Below is a small trained network, with its code and all its weights. Each question gives an input and a class and asks what happens when units are switched off, that is, made to give their printed mean instead of their output.

import numpy as np


def w(rows, s, z=0):
    codes = np.array(rows[::2]) - 128.0
    scale = np.full(codes.shape[1], s)
    scale[-1] = z or s
    return codes * scale


def f(y):
    return y / 2 * (1 + np.tanh(0.7978845608 * (y + 0.044715 * y**3)))


def log_softmax(a):
    a = a - a.max(-1, keepdims=True)
    return a - np.log(np.exp(a).sum(-1, keepdims=True))


def net(x, mask):
    res = np.array(x, float).reshape(1, 7) / 4 @ E
    y = f(res @ A[0][:, :-1].T + A[0][:, -1])
    res = res + np.where(mask, y, B[0][:, -1]) @ B[0][:, :-1]
    return log_softmax(res[-1] @ U[:, :-1].T + U[:, -1])


A, B = {}, {}
E = w([
[151,40,157,141,169,156,161],'x0',
[31,125,74,157,200,126,182],'x1',
[196,122,118,81,164,167,158],'x2',
[143,99,194,133,140,102,82],'x3',
[178,112,95,67,136,85,103],'x4',
[127,97,111,253,70,92,105],'x5',
[138,147,87,128,71,149,102],'x6',
],0.011)
A[0] = w([
[94,47,76,163,172,163,77,1],'neuron 1',
[108,90,152,129,59,110,162,90],'neuron 2',
[41,178,120,122,142,55,117,204],'neuron 3',
[117,150,60,78,148,108,152,64],'neuron 4',
[161,139,133,199,156,126,47,123],'neuron 5',
[126,251,132,59,51,143,136,215],'neuron 6',
[112,125,82,105,170,206,196,234],'neuron 7',
[136,65,179,91,119,75,111,213],'neuron 8',
[23,73,40,139,61,112,147,30],'neuron 9',
[207,107,128,186,56,80,78,217],'neuron 10',
[98,112,81,116,156,109,160,142],'neuron 11',
[109,96,75,157,230,164,200,195],'neuron 12',
],0.011,0.0036)
B[0] = w([
[134,158,157,63,133,151,145,157],'neuron 1',
[78,173,160,113,162,153,195,146],'neuron 2',
[105,68,176,165,87,80,254,220],'neuron 3',
[110,151,106,79,113,100,121,171],'neuron 4',
[144,150,175,173,79,124,203,177],'neuron 5',
[62,238,52,49,167,195,23,241],'neuron 6',
[123,171,102,51,62,94,125,230],'neuron 7',
[208,66,193,123,142,177,147,188],'neuron 8',
[183,60,154,87,181,206,120,205],'neuron 9',
[134,167,122,116,65,104,166,250],'neuron 10',
[189,173,130,121,99,137,156,175],'neuron 11',
[108,167,146,76,46,156,108,249],'neuron 12',
],0.0091,0.012)
U = w([
[223,59,172,127,176,88,128,129],'0',
[84,146,53,159,169,81,68,1],'1',
[97,110,143,179,57,12,218,121],'2',
[142,184,84,79,115,94,103,194],'3',
],0.011,0.005)

Each question gives the input, the list of numbers given to net, and the class t.
The units are the neurons (one row each of A and B). Each row of codes is followed by its name. A weight is (code - 128) times the scale printed after its matrix; where a second scale follows, it is the last column's (A, B and U).
mask holds one flag per neuron, in row order. A switched-off neuron (its flag False) gives its mean, the last column of its row in B, instead of its output. The means were averaged over made-up inputs and are rounded, as every weight is.
A unit's drop is (log p(t) with every unit on - log p(t) with that unit switched off) / (log p(t) with every unit on - log p(t) with every unit switched off).
The circuit of an input: a set's keep is (log p(t) with only the set's units on - log p(t) with every unit switched off) / (log p(t) with every unit on - log p(t) with every unit switched off). Starting from all 12 units, units are removed one at a time, each time the one whose removal leaves the highest keep (on an exact tie, the one counted first), for as long as the keep stays at least 0.8.
circuit, biggest first: the units of the circuit, biggest drop first
top k neurons: the k neurons with the biggest drops, biggest first
drop when u is switched off: that unit's drop, to one decimal
input [-4,-5,-1,2,0,5,0], class 2: circuit, biggest first : (neuron 5)
input [5,6,2,8,-1,6,4], class 0: circuit, biggest first : (neuron 3; neuron 7)
input [-2,8,-3,6,-1,-7,2], class 2: top 2 neurons : (neuron 3; neuron 6)
input [8,-2,-6,8,4,-1,4], class 0: top 2 neurons : (neuron 8; neuron 3)
input [-4,3,-6,5,-6,-8,8], class 1: top 2 neurons : (neuron 6; neuron 12)
input [-2,-3,6,-6,-1,8,0], class 2: top 2 neurons : (neuron 6; neuron 10)
input [1,3,-1,-2,-8,-7,-5], class 2: top 2 neurons : (neuron 6; neuron 3)
input [-2,5,0,3,2,-3,0], class 2: top 3 neurons : (neuron 6; neuron 3; neuron 9)
input [3,-3,2,6,-3,-3,7], class 0: drop when neuron 6 is switched off : 0.2
input [-8,-3,1,7,8,6,-8], class 2: drop when neuron 10 is switched off : 0.2
input [-4,4,-6,0,7,2,-1], class 2: drop when neuron 3 is switched off : 0.4
